The three nearest rows among all rows above each row, by straight-line distance, nearest first (none for the first four rows)
0: [ 21   5  -5   5  26  -4  -6  -6  -6  -3   1   3  12   1 -12  -8  -5 -13
  -5 -28  -2   2   5 -11 -17  30  15   8  11   1  -1   2  -4 -14  14]
1: [  0  23   5   3  19   6  -5 -19 -14   2  -4  11  20  22 -11   1  -1 -20
   9  63  13   7  11  -5   1 -39  -4 -27   9   3   6  -3   4  -4   1]
2: [ -8   0 -20  -3   6  11 -13  -1   0  -3   4   3  16 -23  -1  -3   9   6
  22  -4  -1   9  -5 -33  -1   6   3  -3  -2  18  -4   3  -2  13   5]
3: [ -7  -4  -9  -3  13  12  -3   4  -5   3  -7   3  10  23   4   1 -30  29
  -5 -16  -1   1   3  -5  -7  60  -7   3   6  -6 -13 -16  -9  -6   1]
4: [  4   3   9   3  13 -11  -1 -12  -8  -7  -7  -1  15  -3   5   6 -17  15
 -12   7   0   0  -1  26   6  12   6  20   4  -6  13  -6  -8   0  10] => 0 3 2
5: [-13 -19 -24   6 -13  -4  -3   4  -8  -4  -4 -11  -2  -6 -18  18 -15   4
  -7   2   0  16  -1 -13   3  -2   1  -9   6   1 -17   4  -1   0   5] => 2 4 0
6: [  3 -18  -7   3   8   1  -1  -3   2   8  -4   1 -39   2   4  -6  24   0
  -3 -42  -3  -7   3 -55 -11 -17  -2   6   5   7 -25   2   2  -6  -4] => 2 5 0
7: [-10   0 -12  21  12  -4   7  -6  11  11   8  11  -9   2  -7  11  15 -15
   3  14 -10   4   6 -22   2 -27  -3 -17   1   7  10  16   9 -14 -13] => 5 2 1
8: [  7  -8  -7   0 -16  -2  -5   3  33  -5  -5   9  15  -8  -4  27   2 -17
   5  13  -6  -2  -1  26   3 -16  -7   5   1 -10  27   1  -2   2   3] => 4 7 5
9: [ -3   0 -29  -6  -3 -19 -10  -7 -20   7   2  -5  -3   0 -14 -22  -9   7
   3  47  -2   1   7 -26 -12 -18  14 -17  12  -4  -3  12  -7  -9  -2] => 5 7 1
10: [ 14   2  10   7  15 -12  14  -3 -26  -1   3   4   4   2 -11  34   0 -12
   6 -17   0  -6  -4   1  -3  18  14  -3   9  -1 -10 -11 -18   1  14] => 0 4 5
11: [ -1  -4   1   8  -5 -26   9  14   4  -6  -2   7 -16  -2  -3 -14  -5  13
   8  24  -6   8  -7 -27  -4 -37  14  15  11  -7  -1   5 -11 -17  -3] => 9 7 5
12: [ -4  -1  -2  -3  19  -1   5   7   0  -6  -4  13   2   7 -12 -12  17 -25
 -10 -58  -2   0  -7 -10  -8  -3 -17   6  -2   0   1  12   7   7  -3] => 0 6 2
13: [ -7  -4  -7 -13  -7  10  -1  -9  -3  -3   2  -4   5 -14  -1  -2 -13   7
  10  -3   9   6  -6  13  10  47  -7   6  -1   6  -9   6   0   5 -13] => 3 4 2
14: [  3   7   5  -3  28  21  -3  29 -19  -6   4 -12   0 -12 -15  10   4  -5
  17   6  11 -15  -1 -41  -4 -17   3   7 -10  -3   2   1   3 -13  -6] => 2 7 11
15: [ -6   3  10  12  -9 -14   3  -4   4  -1  -1  -4 -16 -20  -9  11  22  -2
  -1   9  14 -18  -1 -22   6 -32   5  19   0   1   6  -1  -3 -20  -1] => 11 7 14
16: [  2  -6   7  10 -32   2   3   9  23   4 -17   0  -7  -4  -5  21  15  15
   2   0  -1  -4   2 -34  -5 -58   7  -5   0  12   4  -3 -10  -9   7] => 15 11 7
17: [-14   5 -25  -6 -11  21  -9 -12   4   2   4   0   1   0   5 -10 -19  -7
   3   7   6   5  11  19  -8 -16 -11 -20   8 -25   6  -3   6  -4  16] => 5 8 4
18: [ 10   7   8 -10 -17 -13  14 -17  -1   9   5   0  -1 -13  10 -21   8  10
  17  38  -3  -3   5 -30  -4  50 -12  -6   2   8   8  -4  12  12  -5] => 13 2 9
19: [  0  16 -13   6  52 -13   8   3 -17   8   9   5   6   3  -8  -7   2  -5
  12 -32   7  -5   3  12   0 -15 -13  15  12   4   3   6  -4   4   4] => 12 0 10
20: [  6   2   7  -7  23  -7   1 -18  -1  -1  12  -9  -3 -13   0  -9   3 -43
   1 -31  -5   3   2  15  -7  57 -21  -2  10  -8  -4 -10  21  10  12] => 0 13 12
21: [  2 -13  -1   5  -1   7   3  -3  17   8   2   5  -8  -9   4  -9   9 -23
 -12 -52   4  -4  -2  -1   0  -3   8 -13  16  -2   8  -8  24  -2  10] => 12 0 6
22: [  9   0  -4   0   5  11  -6   9  -6  -2   6   3  -6   5  -3 -31   1   1
   5 -50   1  -3   5 -13   0 -54  -4   2  -5  -7  -9   9   1 -18  -6] => 12 6 21
23: [ 10  -2 -14  -3  -5  24 -13  18 -10  -4  -4  -4  -1   0   5  11 -17   0
  28  26   2 -11   0 -59   9 -44   6 -13  -1   6   9  -9  -4   3  -3] => 14 16 2
24: [ -4   3  -9   9 -11 -10   6  -7  -7  -3   1   2  15 -14  -7  40  20   0
   4 -53  -4 -11  -6 -26   1  14  -5  -4 -13  -7  -4  -3  -9   2   2] => 10 12 2
25: [ 12  22  -6   9   1 -29   6 -12   5  -2   2   5   4  -2   3  -4 -13  17
   6 -35  -3  12   3 -10   1  51  -2   6  13 -10 -16   2 -12  -5   4] => 0 3 13
26: [ -4   8 -25  14  27  10   6   1 -28  -1   1  16  13   5  -4  14   3  -5
  -3 -32  -5  -9   0  -1  20 -49   2  10  21 -11 -30  15  -5  15  -4] => 19 22 12
27: [  6   8  -7  -1  15   6  -1  20  -2   2   8  -2   0  -2  14   1   5 -16
  -3  63  -2  10  -2   0 -15 -47  -3 -18   2   3 -12  -8  -6   0  -2] => 1 9 7
28: [ -7  -6   2  -8  28  -6   0  20 -33   4  14   5  18  12  -4  16  -6  -3
   6  -5  -7  -5   5  -8  -4   4  -2   2  -6  -2   1  -9  -6  12   2] => 10 19 14
29: [ -3   2  -6   7  63   0   7  -2 -13   4  -1   0   4 -23  -1  31  -4   9
  -2 -40   4  -3  -1 -17   2  23  -4  15   8   0   6  15  15   7   0] => 19 0 28
30: [ -6   9   0  -8  28 -23 -12   2 -11  -4  -1   6  10  17  -9  -2 -16   4
   1 -33   1   4 -12   6   5  39   1  28 -12  12  15   3   4   4   1] => 0 4 28
31: [ -2   9  -2  12   8  32   0  -2 -18   7   0   2  18  14   5  12  -7  33
   8   5   4   5   2 -18   9   3 -20  -2  16   7 -13   5  13  11  -5] => 2 28 5
32: [ -5   0  -5   2  53  -7   3  15 -47   1 -10   1  17  12  14  17  -1 -27
  -8 -23   9  -7   2 -19   4  11  -8   5  10  -8  -1   4   3 -12 -12] => 28 29 19
33: [ -2 -14  11   0  26  -3   1   2  -3   7  -2   4  -6   0 -16   4 -11   2
  12 -31   5  -6  -2 -49  14  34 -10  14  11   6  -4  -9  16  -6  -5] => 29 0 30
34: [-15  -2 -10  -2  45  17  -9  -1  -1  -4   6  10   1  24  -4   3   4   8
   9  63  -8  -2 -15 -28   4  -7  -9   4  10   9  12   1  -6   1  -5] => 1 27 7
35: [ -5  -7  15   1  -7  16  -7 -10  -6  -5  -2   2   2 -13  -5  15   5 -25
   6  26 -10   8  -9 -13  -9  60  -9  -8   1   4 -18  -2 -14 -10   4] => 13 18 10
36: [ -2  -1 -19  -3  13  -1  -2   7  -4  -4  -3   7 -20  -3 -13  -5   9 -23
  -2 -10   2   0   1  -7   3  15 -21  24  13  -6 -22  -9  -2   2  -1] => 12 0 5
37: [ -2   2   4   5   3  16   5  13 -17 -10  11  -9  20  16  -7  -3 -24  -4
  10  15  15   5   1 -11   3 -21  17  -9   6  -5  10  18 -17   2   0] => 28 14 5
38: [ -5  -2 -11   5 -22   2  15   9   5  -7  -8   1 -12  -7  -6   6  -5   6
 -14   2   8  12  -3  -9   3 -44   6  -2   4  -1 -19  -3  -6  -2   5] => 5 16 11
39: [  9  -6  10  -4  -2 -40   5   3   8  -7  -4   7 -17 -15   2 -16  12   7
  -8  16  17   4  -7   7  -6   0   6 -19  19  11   6   7 -14  -9   1] => 11 15 4
40: [-13  -7   7  -4  -6  -1   3 -17  14   4  -3   4   3  -1  -9  11   1 -25
  -4   0  15   7  -3   2  -3  -5  12  22   2   3  21   0   0   2  20] => 8 4 15
41: [ -6   2 -15  -8  -6   7  -1 -21   9  -1   5  -7   0   5   2  -3  10  12
  -5  15  -2   2   9 -15   1 -14  -7 -13  14   5   7   5   4  -9   4] => 7 17 5
42: [ -6   4  10   0   6 -24   1  -9 -12  -4   2  15 -10 -14   6   6   0 -21
  13  11  -5 -13  -5  -7  -3   7  -2  17   5   2  -5   3   6   7  16] => 40 36 10
43: [ -4  12  -7   7  13 -13  11 -12  -8   1  11  -1  20  19  -1  -9  14 -25
  -5 -10   5   8   4   7  -9  29 -12 -20  19  -7   2   8  -7  -4  12] => 0 20 10
44: [  5  15  16   0  31  15   8   9  -6   0   3  13   7  13   0  13   0 -10
  -1  19  -2   8  -4 -12  10   0 -20   9  10   9 -14  -3   3  -5  -7] => 31 28 36
45: [  5 -16 -23  -3  22 -10 -11 -20  10   0  -5  -2  -5  -9  -3   4   0   7
 -20   9   6  -1 -15   6  -7  41 -11  -5   8  -3 -11 -11  -1   0   4] => 13 36 4
46: [ -9   4 -14  -4  56   5   0  11  -4 -13   9   4 -14   3  16  26   1 -24
   6  13   2   7   7 -30  -7  -8  -6  17  -9  12  -8  -3  -3  -1   0] => 44 14 28
47: [ 10   1  16  -6 -19 -13  15  19   2  -7  11   1   4  -6  16 -27   4  -7
  -5   0  10   0  -6  -9  12  49   4  -4 -19   3  28 -19 -18  -2   1] => 18 13 39
48: [  2  17 -23   9  20   6   5 -18   4   0   7   8   5   8   2  21   6  -2
  10  26 -12  11   9 -10  -5 -14 -10 -39  12   5  -4   8   3   5  -4] => 7 41 1
49: [ -2  18 -12   1  15  -8  -3 -23   5  10  12   8  16   1   5  33  16  -1
  25  63   8  -5 -15 -20  -2 -12  -6  10  27  -4   3   4 -18   1   0] => 34 48 1
50: [ -1   9  -4  10  20   1  15 -15 -27   4  -2  -7   2  12  -6 -12 -22  10
   8 -54   5  -1  -6 -43  -1  25  20  24  -8   0  -3  -8   2  -3 -12] => 33 0 30
51: [ -3  -2  11   8   1 -10  14 -17   3  -9  -2   5 -15   0   3  11 -10  -8
  11 -19  -5  -2  20   6  -4   4   9   4   2   0   3  -3   9  16   9] => 42 40 10
52: [ 11 -11 -13  -4   4  -1 -11 -24  -5  -5  -1  -4   4  -7   4   8  12  -2
   8 -50   8   2  15   0  13   6   2 -13  -8   6  -6   2   9 -10  -3] => 21 24 51
53: [ -1 -11   1  20   0  12  -1  13  -8 -10  -8  14   3  10  11  29   4  -4
   4 -20  -6   5  -9 -14   4 -40   6   6   0  12   3   4  -8  -7   2] => 38 16 7
54: [ -3  -4   5  -5  50  29   2 -16   4  -5   8   9  -5   5   1  18 -28  14
  -6  13   0  10   7 -22   1 -18 -18  10  18   9 -11   7   8   1  -1] => 44 31 46
55: [ -6   6  -4  15 -10  14  13   2 -20  19   3   5   4 -20  -6  15  13  -5
   6   0  -3  -4   8 -16  -6  36 -12   6 -11  -6 -12  13   1  13  -3] => 13 35 2
56: [  4   3 -14  -3   8   5  -5   5 -24  -1  -2  14  20  -6  -6  24 -14  -1
  13 -33  -8  -5  -4  15   4  -2   6  -9  -7   7 -11  -3   1   5 -18] => 28 52 10
57: [ -3  -8 -16  15  19  30  -9 -11  16  -4  -8  -4   0   7 -10  20 -20  11
  -2 -36   0   0   6  -5   5  -6   2  -3  -3   2  17   0  -8 -23  -3] => 52 53 56
58: [-12   0  11   5  -3   7  -5   4  -8   3  12   1   8   3 -12   4   1  -4
 -13  44   8  13  -8   1   2 -60  -1 -11  15   8  11   6  -6  -5  -8] => 27 1 37
59: [  5   3  -8  -2 -13   4   6   1   7   3  10  -2   3  -1   1 -18  16  15
  -8  57   6   1  -8 -18   5  -8 -14 -17  18   1  -5   3 -13 -13  -7] => 41 9 27
60: [  5  -9   1  -3 -29   9 -22   5  -1   6 -11  -9 -15  10  -2   3   7  22
 -11 -12   2  -4 -12   0   4 -15  -7   1   7   5 -13  -3   0   6 -10] => 38 5 41
61: [ -8  -2   4  -5  11  -6  -2 -35  -7  -3  -9   0  13   3   4 -16 -21   2
  14  18   0   5   3 -16   7  42   7   0  15   0   5  -3  16  -1   7] => 13 18 4
62: [ -3   2 -13  15  40   1   1   1 -21  -1   0  21  15   1   0  35 -13  -4
  13   2   6  -5   0 -30  -7  24  -2 -14   6  -3  -4 -10   0  -6   0] => 28 10 32
63: [  2   4  -1 -11  33  21   2  -2 -18   7   7   3 -23  15 -14   7  10 -13
  19   6   1 -14 -10 -46  -1 -13 -18   7  19   4  -9   0   6 -15 -11] => 14 44 46
64: [ -3   9  13  -6  28   4   6  12  -5   3 -13 -18  11   8   8  -6 -10   4
  -8  -4   6   1   3  25 -13   9 -12  -5  12 -10 -18  13   0   2  -9] => 4 44 43
65: [  6 -12   8   6  -3  18  -2 -22   5  -1  -4  -2  -8   1   5  31   3 -14
  -6  15 -14  21 -13 -14 -13 -14   0 -39  12  16 -15   2  -5  13  14] => 48 41 5
66: [ -8   8 -14  -9  21  -8  -2  12  -3  -7   6   6  -7  27  11  -6  -7  -6
   5 -18   2  -4  -3 -49   4 -19  -1  16   5  -8 -20  13  -8  -5  -1] => 63 6 46
67: [-11 -14  15  -1 -37  -3 -12  -8  -5   2 -10  14  -4  12   0  14  -5   1
  -5 -29  -7  -3   8  20  -6 -37   0   4   6   1  16   2  13  -8  -6] => 60 53 51
68: [ -5  -8  -1  -4  12  -1   8  29 -18  -3  -2   2  21  11  10 -17 -21  -1
   3  -2   0  -3 -14  -9 -10   2  -4   8  -4  -1  18   5  -8 -15  -7] => 28 37 64
69: [ -5   6  10  10  23  21  10   0  -1   4  -1   5  -5   0  14  -6 -10  -2
  -8 -10  -2   8   7   6  -1   3 -23 -20   8  12 -10   3   5   8  -8] => 64 44 31
70: [ -9   7  13   1 -27 -21  15  -7   8  -3   1   3  -5 -20  -5   8  32 -23
   2 -38   1  -9   0 -24  -1  11  -4 -12  -1  -7   4   1  -7   3   5] => 24 21 51
71: [-11   5 -13   5  32 -14 -11   0 -22   3  13   4  11 -19   5  38  22  -5
  17  47   1  -8  -2 -30  -7 -26   6  -1   8   3 -12  -4  -8   5  13] => 49 46 27
72: [  2  -4  13  -3 -27 -14  14  -6  11   7  -3   1 -11   1  -5 -39  18   3
   3  -9  -9  13   1 -22   5  59   1  -9  10 -13  15   3 -16   5  19] => 47 18 25
73: [ -6   5   3  -2 -12   4   3  -1  17  -1 -11  10 -10  15  -9 -22  19  -2
 -14 -50  10  -5   9  -5   9 -40  10  -2  -2   1  -8  -1  16   8  -4] => 22 21 12
74: [ -1 -17   4  -2 -14  17   3 -10 -21   7   3  -8  -6   6   9   0   8  -2
  10 -40   1   6   6 -39   5 -10  15  -5  15   2  -4  -8 -16   8  -1] => 6 52 53
75: [  0  23   8  -2   6  -8   1 -21 -11  -7 -13   6  -1  32   4  -4  13  -1
  -3  32  -2  -4   7 -22  -4   3  -8   1  12  -5   3   1   2   5  10] => 41 44 42
76: [  5   8  -4  17   9 -15  10  -8   9  11  -4   8  -4   5   5  20 -13  19
   5 -25   4  -6   0  -8   0 -29  14  10  -8   7  15   6  -4   3  -5] => 53 51 57
77: [-12  13  -8   1   1 -17   6 -23  -2  -3  -3   6   2  10   8  38 -17  30
  10  -4  -2   1   5  43  -3  12   0  -1   1   8   4  -5   8   2  -3] => 4 51 56
78: [  8   2 -25   3  33  16  -4  -3   4   6   3  -6   2   8  20   6   6  -8
   0  17  -7  -2  -3 -10   4 -15 -18 -10  -3   1 -25   3  -1   4  -2] => 48 44 69
79: [ 12  -2 -14  11  12  -8  -7  20   7   9  -4   6 -13  -2  -5  -2  17  20
  -8 -18  -6   7  -5 -13   2 -27   2   6  -4  13 -20  -9  -2 -14   1] => 38 60 53
80: [  4   1   8  -3  11 -10  -3 -15   1  -1   7  -6 -26 -16   5   8   6  12
   3  12 -10 -14 -12  -8   0  -7  -1   9  -6  -6   8  -3   9  -7   8] => 42 15 41
81: [  1  -6  -6   5  -7  11   9   3  -4  -2   8   5  -7  38  -4   7 -14  -4
  -5  -4   0  -4   2   0   1   2   1  19   8  -2   4   7   2   7  12] => 51 40 37
82: [ -6  -4  -6  -4  15 -22   3  -8  11   5  -2  11  -3 -21  -1  10  18  10
 -10   1   5 -12  -5 -13   5 -17 -11  13  -3 -11  -2  11  14 -15  11] => 80 15 42
83: [  1 -17   6  -3 -38  13  -5   2  -5  -1  -1  -7  10 -12 -12   5 -13  17
  -9  21   1  20  -1  30   3  15  -2   2  -7   4  -7  -2  12  11   0] => 13 5 60
84: [  6   1 -23   9   0  -2   3  12   1 -12 -10  -6  11  -6   4  -4  13  20
   1 -28   0 -12  -5 -11  18 -12  -3 -13  11   7 -10 -10   7   2 -14] => 79 60 52
85: [  8  -6  17  14  27  -6  17  -7 -31   3  14   2   2  -8 -10  18   4   6
  19  -9  -1  -9   6   4   1  10   0   0  19   0   7  -6   5   7   0] => 10 28 51
86: [  0 -10 -10  14  -3  -6   4  35  11   0   5   9  19 -13  -4  16  -5  28
  -2 -63   1   1   6   8  -1  10 -12 -13   0  -6   5  10 -18  -7   4] => 24 84 56
87: [  6  -5   5  -4  18  10  -1   0 -13   6  11  -3   7  -5   6  20  -4 -14
   0  37  -9  -2 -13  28   6  10 -19  15  15  -9   8  -3  -6   5  -2] => 4 44 42
88: [ -1   8   6  -6 -27 -21  -4  10  19 -13   3  -4  -1   0  -7 -20  -4  23
  -6  20   0  14   0  48   6  13  18 -19  -9   6   2  -5 -12  19  17] => 83 39 4
89: [  4 -13  12   6   3  12 -12   0  -3  -4   2   4   6  15  -8 -25   5 -13
   6 -35  -9   1  10  -2  -6  10  -6  11  -3   2   7   0 -15   3  -2] => 12 0 81
90: [  6   9 -13   9  19 -14   6 -14  -8  -5  -4   9   5   9   6  60  -8  -5
  12  -2  -1   0 -12  30  -3   0   6   3  24  10 -21   4  15  15   1] => 77 10 56
91: [  5   3  -4  -3 -16  12   1   7   0   5   7 -14 -20 -11  -2 -20  15  12
   0 -14  -3   9  -5   8   3 -17  10  20 -14  -9 -10   1  -7   1  -4] => 60 79 38
92: [  7  -5   8   5 -32   9   8  -1 -13   5   2   6  17 -10   0  15  23 -26
  10 -30  11   4  -2 -28   1 -16   2  -2  19  -4 -12   2 -10   5  -4] => 74 70 24
93: [  8   4  -5  10  57  24  -8  -1  -4   3   2  -1   3  16  -4  19   1  20
  -6  16  22  -7   6 -23   9 -31 -15   7   7   1  -6   1  -7   2   9] => 54 78 44
94: [  1   6 -12  -9  -3 -23  -9 -10  -8   2  -3  -4  17   0  10  28   6 -21
  -3  47  -6  -1  -7  17  -1  -7  11   5  -3  -8   4  -2   3   6  -4] => 87 8 42
95: [  2   1   8  -1  12  -2  -5 -17 -21  -3  11   6  -6  14  -8 -29  14   1
  -8  30   5  25   5 -11 -21  -4 -18 -21  -1  -8   1  -7 -15  -1   9] => 75 41 59
96: [  5  -1   5  -1  52   0  -3  -1  -1   5 -13   1  -3   9   5  23  -6  28
 -11  21   3   0   6 -23  20 -24  -6  -3   4  -1  -1  -2  16   3   8] => 93 54 44
97: [-12   0   6  -1 -38  12   1   8  21  -2   6   2 -11 -10   0 -25   8   2
 -14  63  -1  19   1  24  -7  -7   9 -14  -4  -2   9  13 -10   2   2] => 59 88 83
98: [ 16   4  -4   9 -10   5  -9 -35 -12   6   5   2  26   2  -4   1   3  17
   1  -2  11   2   2   2  -4  52  -8 -11  -4   3  -1  -5   3   0   0] => 13 61 45
99: [-11  11  -6  -3 -12  -3  -1   6  10 -12  -9  -9  -3   8   3   0  -1 -10
  20 -20  -1   4   3 -24   1  46   7  -9 -16   3 -13  -4 -16   1 -10] => 13 25 2
100: [ -2  -3  -9  12   4  -2  -7   6  -8   2  -3 -14   6 -10  -1  32  21  -1
  -4 -15   3  -3   9 -11 -15  10 -10   4  -6  -6 -21   3  -3   1  -3] => 55 24 5
101: [  3   5  -8   1  -2  -9  -7   8   4   9   9   9 -18  -2  -5  -5   9  14
  -1 -10   9  -4  -5 -11  -3 -55  14  11  -9 -10 -10  -7   3  -2  -6] => 79 38 91
102: [ -8 -16  -1   6 -18  -9   4  29  21  -2  -3   7  -2 -29   9  20 -16   8
  -9  -1   4   8  -8  22  10 -19  -4 -11  -9   5  25  -3   3   6   8] => 8 38 83
103: [ -4   0   8  -4  18  -9  -2   8 -13   6   5  -3 -16  -8   2   0   8  12
  -8  12   4   3  -8   9  -1  -7 -16 -19  22   3   8  13 -23   1 -17] => 39 69 64
104: [ -7   5 -24  -3  47  10 -14  -8 -32  16  -3   8  33  19  -9  12   6 -10
  -3 -32   1  -4   4 -63  -5 -30 -14   0  16  -5 -28   6 -10  -4   0] => 66 26 32
105: [-13  -7  -1  -8 -37   8   5 -16 -13   5   5   6  24  -8   0 -11  -2  -2
 -12 -12   0  -3   0  -2   8 -20  -4 -11   3  -3  11  10  -2   2 -11] => 41 67 92
106: [-11   9 -13  -4   9 -13  14  -1 -17   2   5  12   3  -5   9  21 -11 -19
  11  39   2 -12  -4 -47   7  -7  16  -2   8   0  17   8  -1  -3  10] => 71 42 49
107: [ -8   4   4  15   0   8  -2   5  -4   2   1  -3  -9   7  12  -2 -13   3
   3  -7   4   3 -10 -18  13   4 -15  -1  18   1 -14  -1   1   0  -7] => 69 31 44
108: [  8   3  -3  -5  -3   6   4 -10   0  11   8  -2   3 -24  10 -16   1   8
 -13 -56   6   2  -2   5  11  15  -5   6  -2  -2 -16   3   5   6  -1] => 52 21 91
109: [ -4 -18  -6  -7   7   3  -7  10   4   0  12  -4  -3 -24 -11  18   7   5
  -9 -12   7   5  12 -12   4 -17  -2  10   6   4   7  13  11  -5  -1] => 82 5 100
110: [ -9  -5 -23 -10   5  -4   3  -3   8  -5   7 -10  12 -13   1  63   0  11
  -4   2   1   2  -2  11 -14 -14  12   9  -8   1 -17   5 -10  13  -9] => 100 90 5
111: [  5   2 -22 -13  23 -20  -6  -6 -23 -10  -1  -2   7  19   0  -7  -5 -10
 -11  28   5   1  11 -26   0  -8   3  10   6   0   2  -3   1   4   9] => 75 9 106
112: [ -4  13   4   1  -9  20   7   4   2  -2   1   5  -9  -1  -7   0  -3  -1
  -2 -21   0  13  -5 -14  16 -34   9   1  14  -9  -4   1  14  21  -2] => 38 73 107
113: [-10   9  12  14  -3  14  -3  10   4  19  -1  -4 -26   0   7   6  10 -14
  11 -53   3  -6   3 -54   4 -36   3  17   1   3  -7   0   3  15  -7] => 6 74 112
114: [ -6  -4 -19  -2   6  -2   4 -11  -7  -3   2  -6 -10  -2   9  12 -10 -25
  -2 -43   0  -1   3   8 -17 -11  -4 -11   2  -5  -7   5  11  14  19] => 51 21 52
